Below is a small trained network, with its code and all its weights. Each question gives an input and a class and asks what happens when units are switched off, that is, made to give their printed mean instead of their output.

import numpy as np


def w(rows, s, z=0):
    codes = np.array(rows[::2]) - 128.0
    scale = np.full(codes.shape[1], s)
    scale[-1] = z or s
    return codes * scale


def norm(h):
    return h / np.sqrt((h * h).mean(-1, keepdims=True) + 1e-5)


def f(y):
    return y / 2 * (1 + np.tanh(0.7978845608 * (y + 0.044715 * y**3)))


def log_softmax(a):
    a = a - a.max(-1, keepdims=True)
    return a - np.log(np.exp(a).sum(-1, keepdims=True))


def net(x, mask):
    res = np.array(x, float).reshape(1, 3) / 4 @ E
    u = 0
    for l in range(3):
        y = f(norm(res) @ A[l][:, :-1].T + A[l][:, -1])
        res = res + np.where(mask[u : u + 4], y, B[l][:, -1]) @ B[l][:, :-1]
        u += 4
    return log_softmax(norm(res)[-1] @ U[:, :-1].T + U[:, -1])


A, B = {}, {}
E = w([
[134,161,135],'x0',
[92,111,191],'x1',
[1,139,109],'x2',
],0.0057)
A[0] = w([
[173,69,109,1],'0.n1',
[143,1,110,98],'0.n2',
[186,92,155,14],'0.n3',
[195,171,182,183],'0.n4',
],0.009,0.0031)
B[0] = w([
[126,115,90,131],'0.n1',
[97,253,100,159],'0.n2',
[126,33,69,157],'0.n3',
[13,119,147,254],'0.n4',
],0.0066,0.0033)
A[1] = w([
[59,92,169,5],'1.n1',
[129,105,3,222],'1.n2',
[33,194,102,143],'1.n3',
[219,45,153,254],'1.n4',
],0.0075,0.0023)
B[1] = w([
[204,255,128,169],'1.n1',
[105,236,201,236],'1.n2',
[81,86,159,253],'1.n3',
[50,6,199,205],'1.n4',
],0.008,0.004)
A[2] = w([
[114,147,11,241],'2.n1',
[147,146,85,170],'2.n2',
[128,127,93,5],'2.n3',
[148,123,94,4],'2.n4',
],0.012,0.0035)
B[2] = w([
[2,71,202,129],'2.n1',
[117,115,204,46],'2.n2',
[219,59,133,3],'2.n3',
[90,154,106,9],'2.n4',
],0.0091,0.0013)
U = w([
[69,130,174,248],'0',
[151,149,255,188],'1',
[66,31,157,182],'2',
[176,180,98,32],'3',
[214,104,66,4],'4',
],0.0078,0.0035)

Each question gives the input, the list of numbers given to net, and the class t.
The units are the neurons (one row each of A and B). Each row of codes is followed by its name. A weight is (code - 128) times the scale printed after its matrix; where a second scale follows, it is the last column's (A, B and U).
mask holds one flag per neuron, layer by layer. A switched-off neuron (its flag False) gives its mean, the last column of its row in B, instead of its output. The means were averaged over made-up inputs and are rounded, as every weight is.
A unit's drop is (log p(t) with every unit on - log p(t) with that unit switched off) / (log p(t) with every unit on - log p(t) with every unit switched off).
The circuit of an input: a set's keep is (log p(t) with only the set's units on - log p(t) with every unit switched off) / (log p(t) with every unit on - log p(t) with every unit switched off). Starting from all 12 units, units are removed one at a time, each time the one whose removal leaves the highest keep (on an exact tie, the one counted first), for as long as the keep stays at least 0.8.
circuit, biggest first: the units of the circuit, biggest drop first
most important unit: the unit with the biggest drop
k most important neurons: the k neurons with the biggest drops, biggest first
k most important neurons of layer l: the k neurons of layer l with the biggest drops, biggest first
drop when u is switched off: that unit's drop, to one decimal
input [1,3,1], class 3: circuit, biggest first -> 1.n4, 1.n1, 0.n4
input [0,-2,0], class 3: most important unit -> 0.n3
input [-2,2,-5], class 2: 2 most important neurons -> 0.n3, 1.n4
input [2,3,2], class 3: 2 most important neurons -> 1.n4, 1.n1
input [2,1,2], class 3: 3 most important neurons -> 1.n4, 0.n2, 1.n3
input [-1,-5,-8], class 2: 2 most important neurons of layer 1 -> 1.n4, 1.n1
input [1,7,-8], class 2: circuit, biggest first -> 1.n4, 1.n2
input [-4,-4,-7], class 2: 2 most important neurons -> 1.n4, 1.n1
input [-2,-3,1], class 3: 2 most important neurons -> 1.n2, 0.n4
input [-1,-4,-6], class 2: 2 most important neurons -> 1.n4, 1.n1
input [0,-8,1], class 1: 2 most important neurons of layer 0 -> 0.n4, 0.n2
input [4,3,-5], class 2: 2 most important neurons of layer 0 -> 0.n2, 0.n3
input [-5,-7,-8], class 2: 2 most important neurons of layer 0 -> 0.n4, 0.n3
input [-4,-6,-1], class 1: most important neuron of layer 0 -> 0.n4
input [2,0,-7], class 2: drop when 1.n4 is switched off -> 0.1
input [-1,-8,-1], class 1: drop when 1.n2 is switched off -> 0.6
input [-5,-2,-6], class 2: drop when 0.n4 is switched off -> -0.1
